What each symbol does to the items:
x648 η x871
x648 π x627
x648 β x185
x648 ζ x56
x648 α x769
x28 η x603
x28 π x474
x28 β x173
x28 ζ x927
x28 α x624
x152 η x173
x152 π x751
x152 β x502
x152 ζ x943
x152 α x13
x502 η x203
x502 π x542
x502 β x849
x502 ζ x287
x502 α x15
x144 η x205
x144 π x140
x144 β x653
x144 ζ x506
x144 α x58
x400 η x474
x400 π x927
x400 β x751
x400 ζ x173
x400 α x135
x106 η x617
x106 π x58
x106 β x385
x106 ζ x127
x106 α x205
x810 η x13
x810 π x678
x810 β x467
x810 ζ x249
x810 α x751
x83 η x751
x83 π x943
x83 β x977
x83 ζ x502
x83 α x678
x474 η x56
x474 π x185
x474 β x821
x474 ζ x256
x474 α x28
x751 η x821
x751 π x810
x751 β x542
x751 ζ x203
x751 α x152
x173 η x256
x173 π x821
x173 β x203
x173 ζ x810
x173 α x577
x26 η x887
x26 π x153
x26 β x67
x26 ζ x847
x26 α x946
x58 η x935
x58 π x144
x58 β x894
x58 ζ x344
x58 α x106
x977 η x542
x977 π x287
x977 β x26
x977 ζ x849
x977 α x130
x507 η x648
x507 π x603
x507 β x927
x507 ζ x474
x507 α x541
x577 η x927
x577 π x173
x577 β x943
x577 ζ x751
x577 α x880
x652 η x454
x652 π x969
x652 β x617
x652 ζ x248
x652 α x847
x67 η x652
x67 π x112
x67 β x106
x67 ζ x432
x67 α x64
x358 η x112
x358 π x432
x358 β x815
x358 ζ x106
x358 α x466
x653 η x149
x653 π x146
x653 β x541
x653 ζ x639
x653 α x894
x287 η x467
x287 π x680
x287 β x153
x287 ζ x887
x287 α x977
x920 η x894
x920 π x426
x920 β x603
x920 ζ x648
x920 α x146
x454 η x26
x454 π x90
x454 β x466
x454 ζ x64
x454 α x270
x13 η x577
x13 π x152
x13 β x15
x13 ζ x83
x13 α x821
x426 η x653
x426 π x871
x426 β x56
x426 ζ x627
x426 α x920
x639 η x920
x639 π x769
x639 β x28
x639 ζ x507
x639 α x871
x185 η x624
x185 π x135
x185 β x13
x185 ζ x880
x185 α x474
x153 η x675
x153 π x270
x153 β x112
x153 ζ x652
x153 α x26
x130 η x502
x130 π x977
x130 β x946
x130 ζ x932
x130 α x467
x149 η x127
x149 π x385
x149 β x769
x149 ζ x920
x149 α x506
x466 η x67
x466 π x358
x466 β x140
x466 ζ x205
x466 α x248
x932 η x287
x932 π x849
x932 β x90
x932 ζ x26
x932 α x405
x56 η x541
x56 π x624
x56 β x880
x56 ζ x135
x56 α x603
x146 η x385
x146 π x920
x146 β x507
x146 ζ x769
x146 α x653
x887 η x405
x887 π x675
x887 β x652
x887 ζ x270
x887 α x849
x248 η x64
x248 π x466
x248 β x144
x248 ζ x935
x248 α x112
x969 η x90
x969 π x64
x969 β x935
x969 ζ x466
x969 α x652
x815 η x58
x815 π x127
x815 β x920
x815 ζ x385
x815 α x140
x678 η x152
x678 π x83
x678 β x130
x678 ζ x15
x678 α x810
x256 η x135
x256 π x880
x256 β x678
x256 ζ x13
x256 α x927
x344 η x140
x344 π x506
x344 β x871
x344 ζ x653
x344 α x127
x894 η x506
x894 π x653
x894 β x627
x894 ζ x871
x894 α x385
x467 η x15
x467 π x130
x467 β x675
x467 ζ x405
x467 α x542
x847 η x270
x847 π x652
x847 β x432
x847 ζ x112
x847 α x90
x385 η x344
x385 π x894
x385 β x648
x385 ζ x426
x385 α x149
x946 η x849
x946 π x26
x946 β x64
x946 ζ x90
x946 α x675
x112 η x969
x112 π x248
x112 β x58
x112 ζ x617
x112 α x67
x205 η x432
x205 π x106
x205 β x149
x205 ζ x815
x205 α x935
x140 η x106
x140 π x815
x140 β x146
x140 ζ x149
x140 α x144
x627 η x639
x627 π x541
x627 β x135
x627 ζ x624
x627 α x648
x135 η x28
x135 π x400
x135 β x152
x135 ζ x577
x135 α x185
x943 η x810
x943 π x203
x943 β x287
x943 ζ x542
x943 α x83
x64 η x847
x64 π x67
x64 β x205
x64 ζ x358
x64 α x969
x15 η x943
x15 π x502
x15 β x932
x15 ζ x977
x15 α x249
x675 η x932
x675 π x946
x675 β x969
x675 ζ x454
x675 α x887
x249 η x83
x249 π x15
x249 β x405
x249 ζ x130
x249 α x203
x542 η x249
x542 π x467
x542 β x887
x542 ζ x680
x542 α x502
x680 η x130
x680 π x405
x680 β x270
x680 ζ x675
x680 α x287
x927 η x185
x927 π x256
x927 β x810
x927 ζ x821
x927 α x400
x405 η x977
x405 π x932
x405 β x454
x405 ζ x946
x405 α x680
x506 η x815
x506 π x149
x506 β x639
x506 ζ x146
x506 α x344
x270 η x946
x270 π x454
x270 β x248
x270 ζ x969
x270 α x153
x821 η x880
x821 π x13
x821 β x249
x821 ζ x678
x821 α x173
x871 η x146
x871 π x639
x871 β x624
x871 ζ x541
x871 α x426
x617 η x466
x617 π x935
x617 β x344
x617 ζ x144
x617 α x432
x541 η x769
x541 π x507
x541 β x400
x541 ζ x28
x541 α x627
x849 η x680
x849 π x887
x849 β x847
x849 ζ x153
x849 α x932
x769 η x426
x769 π x648
x769 β x474
x769 ζ x603
x769 α x639
x624 η x507
x624 π x28
x624 β x577
x624 ζ x400
x624 α x56
x603 η x627
x603 π x56
x603 β x256
x603 ζ x185
x603 α x507
x90 η x153
x90 π x847
x90 β x358
x90 ζ x67
x90 α x454
x432 η x248
x432 π x617
x432 β x127
x432 ζ x58
x432 α x358
x880 η x400
x880 π x577
x880 β x83
x880 ζ x152
x880 α x256
x203 η x678
x203 π x249
x203 β x680
x203 ζ x467
x203 α x943
x935 η x358
x935 π x205
x935 β x506
x935 ζ x140
x935 α x617
x127 η x144
x127 π x344
x127 β x426
x127 ζ x894
x127 α x815

The rows follow the links: the fewer symbols apart two items are, the more alike their rows tend to be.

Each row is also shifted at random along 6 hidden directions that mean nothing.

Each row, then its item:
-36 21 83 49 -42 -33 -46 -9 -22 -73 -9 51 3 -12 -28 -33 -35 -83 31 -30 -63 -56 -85 0 47 -4 -76 -74 7 50 90 64 48 34 112 36 -61 32 138 91 110 -78 -19 -43 -62 -2 -54 -89 22; item x946
-108 -51 -56 20 -51 26 55 -46 -22 -55 33 -17 12 -96 -81 -44 19 67 7 -59 9 92 13 36 -90 -76 87 -30 -37 -60 61 -37 -100 0 -52 -18 15 38 -167 -92 -90 -25 22 -72 138 53 77 4 17; item x871
189 25 -41 28 -47 30 7 -23 80 62 -4 76 -45 29 -26 -51 -25 -139 36 -106 17 101 119 95 -60 36 -86 -152 115 75 26 -69 -28 -26 -51 115 74 11 -108 98 2 12 -55 6 117 -50 -50 -62 5; item x426
308 105 33 -97 38 -15 -26 -26 55 -22 54 -14 -12 -11 41 -21 24 -17 149 -80 81 4 0 17 79 104 55 14 32 -6 -54 -7 -86 -15 -35 46 87 69 -43 57 -55 58 10 39 23 -36 -40 70 -36; item x56
92 -8 42 44 45 -19 5 32 -4 -18 12 48 43 18 13 -36 15 39 -66 31 -56 -87 -2 58 55 -5 -43 50 20 30 21 -9 140 -92 -9 -32 -39 -14 114 -62 23 -35 -5 -9 -52 74 -13 -65 -59; item x652
-130 -39 -120 -45 51 -35 11 89 14 37 64 -79 83 -58 28 126 71 -33 -52 24 15 90 -190 -132 -92 -82 -23 49 -41 -66 -69 127 -74 56 38 -32 -69 -102 -74 92 -24 156 22 -106 29 -114 44 136 7; item x185
189 -17 -42 6 -24 5 7 2 50 71 27 102 38 -37 -23 79 32 -199 -31 -85 -9 98 -116 10 -86 69 -130 -122 107 88 27 26 -41 -43 -33 104 -63 -50 -86 173 7 113 -112 -55 109 -104 -3 -59 -16; item x146
64 35 54 -74 -52 -29 24 -154 -135 -90 -76 78 -2 -153 -186 -47 -53 26 148 -99 -7 -162 -239 -83 59 169 -28 33 -58 91 107 95 -90 47 8 18 -11 1 110 -172 -16 -66 65 -201 61 196 -12 -64 20; item x405
114 -27 69 33 -34 60 -2 25 -19 2 -42 90 -71 103 12 88 13 15 -125 84 -61 -29 113 64 -15 -16 6 -14 24 29 -27 -144 99 -114 -108 -19 -94 -39 14 -37 66 -54 -89 115 -45 36 20 -122 -41; item x248
157 50 13 46 42 31 -5 58 141 105 54 14 26 132 97 -34 52 -78 -80 2 37 28 156 97 45 100 -40 -16 153 67 -117 -108 74 -117 -60 51 73 16 -82 82 -64 75 -53 109 -30 -103 -48 15 -118; item x506
122 -1 -94 -103 34 -24 31 -44 -46 23 -1 -41 12 -111 -64 98 27 37 67 -20 53 15 -139 -111 -87 -13 26 60 -77 -19 -43 72 -105 71 -58 -30 20 -96 -22 -25 -58 85 31 -86 78 29 38 67 29; item x927
168 -11 -19 -114 -23 19 -30 14 -82 -46 -42 -66 -98 -33 -28 12 -21 99 132 24 12 -5 26 -77 -14 -98 109 49 -64 -42 16 13 -93 49 -71 -76 14 -33 -20 -90 35 -58 20 -76 83 73 -38 6 82; item x173
158 16 91 -47 -51 10 -62 1 -69 -10 -84 19 -93 54 -29 42 -32 -31 53 67 -34 -99 -31 -75 36 41 -12 -11 3 101 6 -3 9 1 -20 -10 -54 -27 121 12 100 -79 -57 -14 -53 27 -75 -116 41; item x932
226 51 -91 -56 32 -27 -4 53 65 68 17 -44 -23 24 4 44 25 -71 60 -38 25 27 20 -45 -42 -7 -72 -10 46 25 -84 24 -19 58 -39 26 82 -102 -30 95 7 65 17 -62 49 -54 -78 46 14; item x400
-185 37 24 77 58 -59 68 -132 6 24 1 -2 121 -56 -68 -123 -5 66 -25 -33 46 -129 -80 37 49 165 -23 63 -26 52 7 18 65 3 52 0 112 46 110 -132 -147 -9 106 7 -68 109 44 10 -84; item x90
-137 21 58 56 -19 -22 30 -130 -59 -80 -56 111 -33 -17 -5 4 -90 62 2 -40 -21 -67 79 112 35 10 24 -31 -111 -81 91 -52 61 32 58 37 -4 67 119 -47 50 -95 45 198 -97 91 86 -54 28; item x26
-87 42 72 66 3 -76 -13 -20 33 1 41 -62 101 -16 -74 -117 35 -55 14 7 17 -98 -188 -63 43 86 -69 4 25 141 7 90 37 35 131 11 33 51 141 67 -53 -43 23 -116 -74 -44 -61 -45 -48; item x153
70 59 105 -2 -76 -11 -67 11 -9 -94 -30 -22 -42 35 -111 -122 -25 -46 115 -29 -40 -133 -33 -46 95 48 -61 -36 65 129 41 21 18 41 43 21 41 13 94 -38 70 -145 44 -189 -5 87 -163 -103 -7; item x849
17 73 -15 -62 -36 -4 -59 -22 -10 -41 -58 52 -64 -37 13 -46 -123 -85 164 -122 -2 11 41 5 91 32 -63 -78 31 -23 82 73 -69 104 93 87 33 42 28 54 113 -33 31 -22 33 4 -79 42 97; item x751
-68 32 65 60 26 -79 19 1 8 -66 70 -58 123 -52 -89 -147 50 49 11 3 -13 -126 -169 -22 75 17 -16 71 5 74 18 73 72 -9 85 -38 49 38 128 -67 -77 -68 77 -162 -49 75 -47 -26 -89; item x454
141 20 -114 -55 58 11 25 -44 25 100 -55 78 -80 41 103 197 -47 -45 -16 -29 38 94 162 57 -74 -4 -43 -36 -44 -117 -63 -54 -5 46 -66 68 23 -100 -27 101 58 115 -18 258 -10 -69 65 77 59; item x135
181 89 -10 3 -34 16 -40 -52 50 67 -147 154 -107 76 -27 -92 -163 -172 116 -139 -34 -77 190 91 110 163 -240 -133 156 137 64 -21 87 65 25 146 111 -49 105 15 158 -71 18 -1 21 80 -179 -92 40; item x680
77 -50 -12 -2 -15 23 10 97 35 23 86 -65 60 7 -30 58 139 -48 -96 53 -7 57 -132 -78 -93 -55 14 18 49 58 -84 -1 -28 -76 -75 -33 -68 -59 -129 54 -66 77 -69 -133 60 -91 -10 -20 -70; item x653
61 -7 12 45 40 32 16 23 26 -14 55 87 35 11 91 28 27 9 -94 -9 -17 60 76 128 36 -8 30 12 30 -89 7 -68 54 -138 -45 3 -64 51 -77 -9 -4 56 -46 127 -1 -13 75 20 -72; item x344
113 -24 22 -54 10 40 -83 146 29 27 62 -104 -33 58 138 19 54 -2 9 103 25 127 24 -51 -4 -132 117 -8 33 -28 -36 8 -67 -44 2 -55 -63 55 -85 147 10 43 -103 40 16 -178 -22 36 39; item x541
49 7 45 -92 20 -17 -24 74 -17 -102 115 -143 41 -54 8 -32 101 103 80 30 56 18 -137 -90 41 -74 181 116 -37 -62 -51 55 -134 -26 -2 -106 -8 75 -110 -27 -99 27 24 -123 36 -38 1 112 -24; item x603
90 46 -57 -59 53 0 8 35 53 4 46 -52 -16 55 59 80 45 25 12 0 41 39 83 1 5 -46 53 47 -19 -94 -119 -35 -22 22 -43 -11 59 -53 -75 39 -19 66 48 75 -21 -40 11 118 -18; item x474

Start, symbols taken left to right, then the item you end at.
Answer with the item's name.
-290 23 26 78 -53 -2 1 -84 5 -24 -73 66 -29 31 -28 -56 -105 -77 0 -68 -31 -41 70 50 42 71 -97 -107 3 19 72 -1 46 83 115 87 25 42 67 13 63 -73 40 53 -61 30 -25 -41 26
η π ζ π ζ β: x935
-40 -23 -66 53 -7 30 26 71 96 23 63 17 43 35 4 7 62 -90 -108 -38 -18 81 37 51 -38 -20 -88 -48 113 7 -49 -37 19 -54 -29 40 -18 -53 -152 42 -21 67 -17 -67 68 -53 -18 10 -79
π ζ α η: x146
-204 -26 -67 87 17 45 26 132 161 109 66 -72 57 135 52 -36 80 -84 -179 36 9 87 112 26 -27 -15 -76 -32 145 41 -129 -62 59 -58 -20 17 41 -59 -187 61 -62 83 -12 -36 -1 -131 -46 57 -102
ζ ζ ζ ζ: x400
116 18 53 38 30 -23 14 39 -6 -59 38 36 67 -13 -60 -90 38 33 -21 -6 -55 -114 -68 31 80 32 -51 71 48 62 22 6 115 -91 -22 -37 -18 -16 74 -121 -7 -47 32 -133 3 132 -46 -56 -94
ζ ζ β α: x506
56 -53 -45 -13 -25 18 40 -40 -12 57 12 23 27 -69 -50 83 58 -64 -52 -16 36 86 -123 -39 -140 45 7 -51 2 43 -6 0 -87 -30 -66 29 -46 -25 -95 67 -84 95 -92 -26 90 -74 84 -31 -3
ζ α π: x648
222 -11 -101 -95 13 -31 -35 0 -24 124 -56 41 -2 -90 -9 74 -33 -164 94 -53 20 65 -183 -119 -80 55 -135 -62 41 95 40 154 -101 81 28 59 -45 -86 37 164 54 121 -79 -109 116 -92 -34 -4 94
β π β β η: x675
20 45 -37 -50 34 -1 -8 37 51 -24 60 -29 13 4 68 16 11 -1 31 -51 37 61 58 15 43 -26 35 25 -1 -102 -53 5 -47 9 3 12 35 11 -100 50 -9 67 48 36 10 -49 -7 125 -18
β ζ π ζ β: x405
-81 -32 39 38 6 23 47 -10 -26 -33 -7 -12 49 17 -72 -30 59 88 -97 56 -30 -113 -39 -5 22 45 19 81 6 46 -33 -49 67 -85 -72 -64 -14 -27 -5 -195 -79 -37 40 -84 -18 127 11 -46 -105
η η η ζ α: x90
149 -43 72 36 -61 40 -20 54 -34 -27 -20 104 -31 48 -18 79 28 -76 -93 46 -87 -10 -16 17 -31 -31 -44 -52 43 60 38 -52 80 -113 -58 12 -159 -37 18 46 110 -30 -129 -6 1 -7 -3 -152 -24
β η β η ζ η: x149
-31 -27 -94 -75 0 0 0 -26 -42 72 -54 -63 -19 -75 -46 9 -26 -2 81 -2 39 36 -75 -108 -73 6 -4 14 -25 25 9 81 -113 100 -6 -13 41 -59 -26 -27 -25 41 28 -104 88 -3 -4 54 83
η π α β α: x751
-25 40 105 -2 -69 -19 -23 -53 -55 -116 -34 10 -21 -11 -113 -72 -27 -2 91 -32 -22 -123 -84 -44 62 44 -7 -19 -11 73 61 28 -12 47 42 13 9 42 98 -57 38 -126 41 -118 -34 95 -68 -82 7
α β ζ ζ: x617
-45 -26 -16 -30 -6 8 -15 -3 -4 34 34 -68 38 -71 24 -46 30 -16 49 -13 72 111 -79 -47 -23 25 83 -16 18 13 36 58 -139 3 37 2 0 95 -97 61 -88 70 -40 -22 75 -92 37 58 33
π β β η: x821
19 5 20 29 32 -23 62 -111 -37 9 -29 97 81 -68 -86 -25 7 26 -38 -44 8 -113 -117 16 36 180 -54 52 13 75 29 8 52 -75 -37 20 -1 -10 69 -142 -78 32 24 -41 -3 129 52 -43 -82
ζ π η η β ζ: x815
-53 33 -13 -21 13 20 -22 49 62 -19 53 -92 -1 23 64 -108 7 27 57 -34 58 74 100 28 56 -19 88 -4 42 -53 -33 -20 -77 5 7 -4 89 91 -138 4 -62 17 52 3 40 -43 -32 107 -17
β π ζ π η α: x577
-86 -39 9 106 32 -20 -33 166 20 -54 48 46 64 17 56 -69 2 -18 -119 34 -152 -3 7 82 71 -169 -105 -1 62 -59 90 57 186 -55 89 -49 -113 -42 93 10 129 -53 -1 -94 -27 24 -47 -43 -35
α η π π: x454
-78 -64 -68 29 -62 26 2 39 5 -29 39 24 -3 -80 -19 -44 -23 -65 6 -82 -37 160 4 49 -70 -115 -9 -113 48 -39 122 31 -72 3 20 30 -41 41 -141 58 24 -1 -39 -95 154 -41 14 -14 67
π η β π α ζ: x135
-341 -37 25 105 -13 -51 7 73 2 -118 63 -59 99 -20 -41 -110 22 71 -82 34 -84 -41 -71 16 45 -155 -10 47 -31 -55 55 71 99 22 127 -77 -39 20 74 -53 13 -93 79 -130 -66 52 -15 -1 -38
β η ζ η: x112
